Here is a tiny trained network, its code and every weight. The questions are about switching its units off for an input and a target symbol, where a switched-off unit gives its printed mean instead of its output.

import numpy as np


def w(rows, s, z=0):
    codes = np.array(rows[::2]) - 128.0
    scale = np.full(codes.shape[1], s)
    scale[-1] = z or s
    return codes * scale


def norm(h):
    return h / np.sqrt((h * h).mean(-1, keepdims=True) + 1e-5)


def f(y):
    return y / 2 * (1 + np.tanh(0.7978845608 * (y + 0.044715 * y**3)))


def softmax(a):
    e = np.exp(a - a.max(-1, keepdims=True))
    return e / e.sum(-1, keepdims=True)


def log_softmax(a):
    a = a - a.max(-1, keepdims=True)
    return a - np.log(np.exp(a).sum(-1, keepdims=True))


def net(x, mask):
    ids = ['βζθξστω'.index(c) for c in x.split()]
    T = len(ids)
    res = E[ids] + P[:T]
    u = 0
    for l in range(3):
        r = norm(res)
        for j in range(2):
            rows = slice(3 * j, 3 * j + 3)
            q, k, v = (r @ M[l][rows].T for M in (Q, K, V))
            z = softmax(np.where(np.tri(T) > 0, q @ k.T / 3**0.5, -1e9)) @ v
            o = O[l][rows]
            res = res + np.where(mask[u + j], z, o[:, -1]) @ o[:, :-1]
        u += 2
        y = f(norm(res) @ A[l][:, :-1].T + A[l][:, -1])
        res = res + np.where(mask[u : u + 4], y, B[l][:, -1]) @ B[l][:, :-1]
        u += 4
    return log_softmax(norm(res)[-1] @ U[:, :-1].T + U[:, -1])


Q, K, V, O, A, B = {}, {}, {}, {}, {}, {}
E = w([
[191,179,138,223,165,78,218,246],'β',
[119,199,162,98,201,153,101,117],'ζ',
[150,172,97,84,190,158,119,75],'θ',
[78,124,187,85,120,232,190,77],'ξ',
[189,60,187,173,207,89,121,88],'σ',
[119,129,155,177,84,251,75,131],'τ',
[99,78,123,40,173,160,23,138],'ω',
],0.016)
P = w([
[28,182,97,199,213,156,146,104],'0',
[67,177,89,194,195,160,137,101],'1',
[93,164,92,190,186,160,128,105],'2',
[113,174,105,165,169,159,129,106],'3',
[136,164,120,155,157,157,126,108],'4',
[150,171,135,149,139,132,116,102],'5',
[173,168,148,136,130,134,119,107],'6',
[202,168,145,136,115,126,108,107],'7',
[227,176,161,119,111,134,111,111],'8',
[248,173,178,92,103,138,113,120],'9',
],0.012)
Q[0] = w([
[36,161,112,104,21,149,141,252],'L0H0',
[166,202,185,144,149,181,92,117],'L0H0',
[90,65,154,147,120,78,119,191],'L0H0',
[35,53,47,123,43,20,157,170],'L0H1',
[175,117,106,129,119,85,209,198],'L0H1',
[155,103,163,108,169,94,138,100],'L0H1',
],0.011)
K[0] = w([
[124,210,78,182,255,73,167,169],'L0H0',
[221,135,143,61,88,99,153,101],'L0H0',
[43,182,98,145,136,172,139,188],'L0H0',
[12,156,78,168,200,134,173,85],'L0H1',
[92,106,104,197,157,130,220,184],'L0H1',
[128,159,102,128,63,134,154,185],'L0H1',
],0.0091)
V[0] = w([
[129,195,220,155,112,186,123,143],'L0H0',
[122,154,58,67,161,130,63,156],'L0H0',
[82,83,174,155,139,101,16,217],'L0H0',
[140,170,205,103,207,2,225,111],'L0H1',
[111,130,85,36,154,103,76,176],'L0H1',
[106,6,159,97,139,84,42,109],'L0H1',
],0.009)
O[0] = w([
[8,137,190,223,72,111,109,122,159],'L0H0',
[176,149,118,135,171,147,77,227,255],'L0H0',
[153,171,199,120,163,73,15,126,183],'L0H0',
[157,194,64,153,216,142,224,140,19],'L0H1',
[72,42,147,110,147,165,156,176,238],'L0H1',
[104,81,103,92,254,197,29,31,221],'L0H1',
],0.0088,0.0082)
A[0] = w([
[105,139,120,138,30,125,75,205,131],'L0N0',
[178,183,68,85,193,90,158,233,122],'L0N1',
[86,24,96,41,182,118,2,127,255],'L0N2',
[79,205,108,81,132,187,181,79,9],'L0N3',
],0.0098,0.0044)
B[0] = w([
[124,128,112,123,146,83,82,53,136],'L0N0',
[156,159,42,99,89,174,145,111,140],'L0N1',
[157,116,140,87,251,214,107,159,253],'L0N2',
[168,131,102,129,152,141,106,43,132],'L0N3',
],0.015,0.025)
Q[1] = w([
[178,157,142,119,128,124,164,69],'L1H0',
[143,103,212,171,182,113,198,138],'L1H0',
[145,100,115,110,121,65,160,182],'L1H0',
[61,122,97,93,81,123,254,182],'L1H1',
[103,155,57,18,124,170,69,115],'L1H1',
[132,121,122,92,45,65,104,197],'L1H1',
],0.012)
K[1] = w([
[172,153,166,92,67,127,150,111],'L1H0',
[84,98,150,114,53,185,195,168],'L1H0',
[99,154,50,134,112,101,158,173],'L1H0',
[112,152,29,199,79,148,237,115],'L1H1',
[165,152,46,127,188,120,123,225],'L1H1',
[118,203,36,183,136,12,99,143],'L1H1',
],0.011)
V[1] = w([
[192,145,46,236,123,109,51,123],'L1H0',
[71,173,111,149,133,218,55,107],'L1H0',
[18,145,66,99,115,83,121,101],'L1H0',
[87,161,46,90,144,94,65,147],'L1H1',
[185,173,147,213,148,95,78,104],'L1H1',
[255,152,77,119,155,64,68,106],'L1H1',
],0.0073)
O[1] = w([
[169,161,182,102,36,122,28,94,121],'L1H0',
[61,106,140,40,72,142,144,143,255],'L1H0',
[184,95,79,97,117,178,83,204,60],'L1H0',
[84,130,141,118,144,183,58,212,159],'L1H1',
[131,180,42,63,74,86,132,116,118],'L1H1',
[109,149,2,198,138,169,74,157,146],'L1H1',
],0.0069,0.0071)
A[1] = w([
[122,114,82,65,73,103,150,126,82],'L1N0',
[133,133,159,98,105,96,82,90,5],'L1N1',
[181,59,147,58,251,158,72,179,218],'L1N2',
[162,115,118,185,131,55,148,203,25],'L1N3',
],0.015,0.0034)
B[1] = w([
[89,107,208,167,133,192,109,156,130],'L1N0',
[70,123,131,180,65,95,76,92,129],'L1N1',
[68,108,213,193,224,247,24,176,254],'L1N2',
[240,184,73,224,207,126,35,75,131],'L1N3',
],0.013,0.038)
Q[2] = w([
[154,164,139,140,122,206,166,179],'L2H0',
[170,140,180,248,86,80,126,137],'L2H0',
[73,79,130,78,110,183,175,119],'L2H0',
[83,146,77,93,165,96,159,65],'L2H1',
[141,162,88,52,141,81,122,154],'L2H1',
[157,145,117,100,110,61,205,131],'L2H1',
],0.013)
K[2] = w([
[157,212,79,18,118,245,187,156],'L2H0',
[86,155,117,185,12,121,213,96],'L2H0',
[111,58,191,19,180,147,147,155],'L2H0',
[171,143,124,45,182,188,159,94],'L2H1',
[173,167,32,32,147,49,145,180],'L2H1',
[179,206,144,151,93,82,254,73],'L2H1',
],0.0096)
V[2] = w([
[158,88,104,91,85,96,180,95],'L2H0',
[220,250,164,89,148,143,161,142],'L2H0',
[2,40,16,125,76,50,39,60],'L2H0',
[165,16,143,33,182,47,50,187],'L2H1',
[64,49,172,187,112,129,183,77],'L2H1',
[191,234,210,126,126,146,142,214],'L2H1',
],0.0068)
O[2] = w([
[83,135,173,180,151,210,143,103,2],'L2H0',
[67,118,81,49,187,45,133,165,127],'L2H0',
[74,151,168,172,28,157,165,6,51],'L2H0',
[145,217,51,186,95,182,156,147,146],'L2H1',
[124,114,89,145,246,128,136,211,109],'L2H1',
[1,112,145,208,77,63,56,160,163],'L2H1',
],0.0079,0.0087)
A[2] = w([
[51,77,168,123,163,206,76,149,2],'L2N0',
[160,111,118,101,121,190,191,211,175],'L2N1',
[132,61,147,165,150,150,204,122,10],'L2N2',
[247,132,136,207,142,35,117,165,36],'L2N3',
],0.013,0.0063)
B[2] = w([
[189,112,109,126,254,128,27,177,249],'L2N0',
[15,112,117,183,85,193,182,143,157],'L2N1',
[187,65,205,99,175,26,206,144,125],'L2N2',
[246,164,89,247,91,100,91,238,140],'L2N3',
],0.012,0.02)
U = w([
[224,135,115,189,70,84,140,207,252],'β',
[40,221,164,33,123,44,114,184,49],'ζ',
[20,130,42,140,82,213,192,163,40],'θ',
[127,63,216,167,159,90,251,121,152],'ξ',
[158,177,67,51,171,139,136,3,95],'σ',
[78,151,213,198,37,123,83,51,170],'τ',
[103,100,164,162,222,192,43,137,143],'ω',
],0.0078,0.0033)

Each question gives the input, a string of symbols that net reads in full, and the target symbol t.
The units are the heads (3 rows each of Q, K, V and O) and the neurons (one row each of A and B). Each row of codes is followed by its name. A weight is (code - 128) times the scale printed after its matrix; where a second scale follows, it is the last column's (O, A, B and U).
mask holds one flag per unit, layer by layer, with each layer's heads first. A switched-off unit (its flag False) gives its mean, the last column of its rows in O or B, instead of its output. The means were averaged over made-up inputs and are rounded, as every weight is.
A unit's drop is (log p(t) with every unit on - log p(t) with that unit switched off) / (log p(t) with every unit on - log p(t) with every unit switched off).
The circuit of an input: a set's keep is (log p(t) with only the set's units on - log p(t) with every unit switched off) / (log p(t) with every unit on - log p(t) with every unit switched off). Starting from the 12 units with the biggest drops (on a tie, the unit counted first), units are removed one at a time, each time the one whose removal leaves the highest keep (on an exact tie, the one counted first), for as long as the keep stays at least 0.8.
units of the circuit, in order: the units of the circuit, biggest drop first
unit that matters most: the unit with the biggest drop
k most important neurons: the k neurons with the biggest drops, biggest first
top k neurons in layer l: the k neurons of layer l with the biggest drops, biggest first
which heads matter: for each layer, one digit per head in row order, 1 if its drop is at least 0.15 and else 0, layers parted by /
drop when u is switched off: that unit's drop, to one decimal
input σ ω ω ω τ β ζ, target τ: which heads matter : 01 / 00 / 00
input ζ ω ω θ ω σ ξ β θ σ, target β: units of the circuit, in order : (L0N2 L0H1 L1N2 L2N3)
input θ σ ω ω σ σ θ, target σ: units of the circuit, in order : (L0H1 L1N2 L0N2 L0H0)
input ζ σ β ζ θ θ θ θ σ, target β: which heads matter : 01 / 10 / 00
input ω ω ζ β ζ, target ζ: which heads matter : 11 / 00 / 01
input ω ω β ξ θ ω ξ ζ ξ θ, target ξ: which heads matter : 11 / 00 / 00
input ζ ω ω τ ω ω ζ θ ξ, target ξ: 2 most important neurons : (L0N2 L1N2)
input θ σ ξ, target σ: which heads matter : 01 / 00 / 00
input τ θ ξ θ, target ξ: which heads matter : 11 / 00 / 01
input ω ω σ θ θ τ θ θ ζ, target θ: which heads matter : 11 / 00 / 00
input τ θ θ τ θ, target τ: unit that matters most : L0H1
input ω θ θ ω ζ ζ θ θ, target θ: which heads matter : 01 / 00 / 00
input ω β ω ω ω θ θ β, target β: which heads matter : 01 / 00 / 00
input θ ξ σ, target ξ: which heads matter : 11 / 00 / 00
input ξ ω θ ζ ω θ σ ζ, target σ: top 2 neurons in layer 0 : (L0N2 L0N3)
input θ σ ω ζ τ ζ, target τ: which heads matter : 11 / 00 / 00
input ω ξ τ σ, target τ: top neuron in layer 0 : (L0N2)
input ω σ β θ, target σ: 3 most important neurons : (L1N2 L0N3 L0N2)
input ζ θ σ, target σ: which heads matter : 11 / 01 / 10
input ζ ω σ ζ σ ζ, target σ: which heads matter : 01 / 00 / 00
input ω τ ω θ ω θ σ σ β, target β: 2 most important neurons : (L0N2 L1N2)
input θ ω σ ω θ ω θ ζ ζ, target θ: top 2 neurons in layer 2 : (L2N0 L2N1)
input ω τ σ, target τ: most important neuron : (L0N2)
input ζ ω θ ω ω ω ω θ τ τ, target τ: 3 most important neurons : (L0N2 L1N2 L0N0)
input θ ω ω ω σ ξ θ σ, target ξ: drop when L1N2 is switched off : 0.9
input θ θ ω ζ ζ θ ζ ζ ζ, target ζ: drop when L0N1 is switched off : 0.2
input ω σ θ θ β θ, target θ: drop when L0N1 is switched off : 0.2
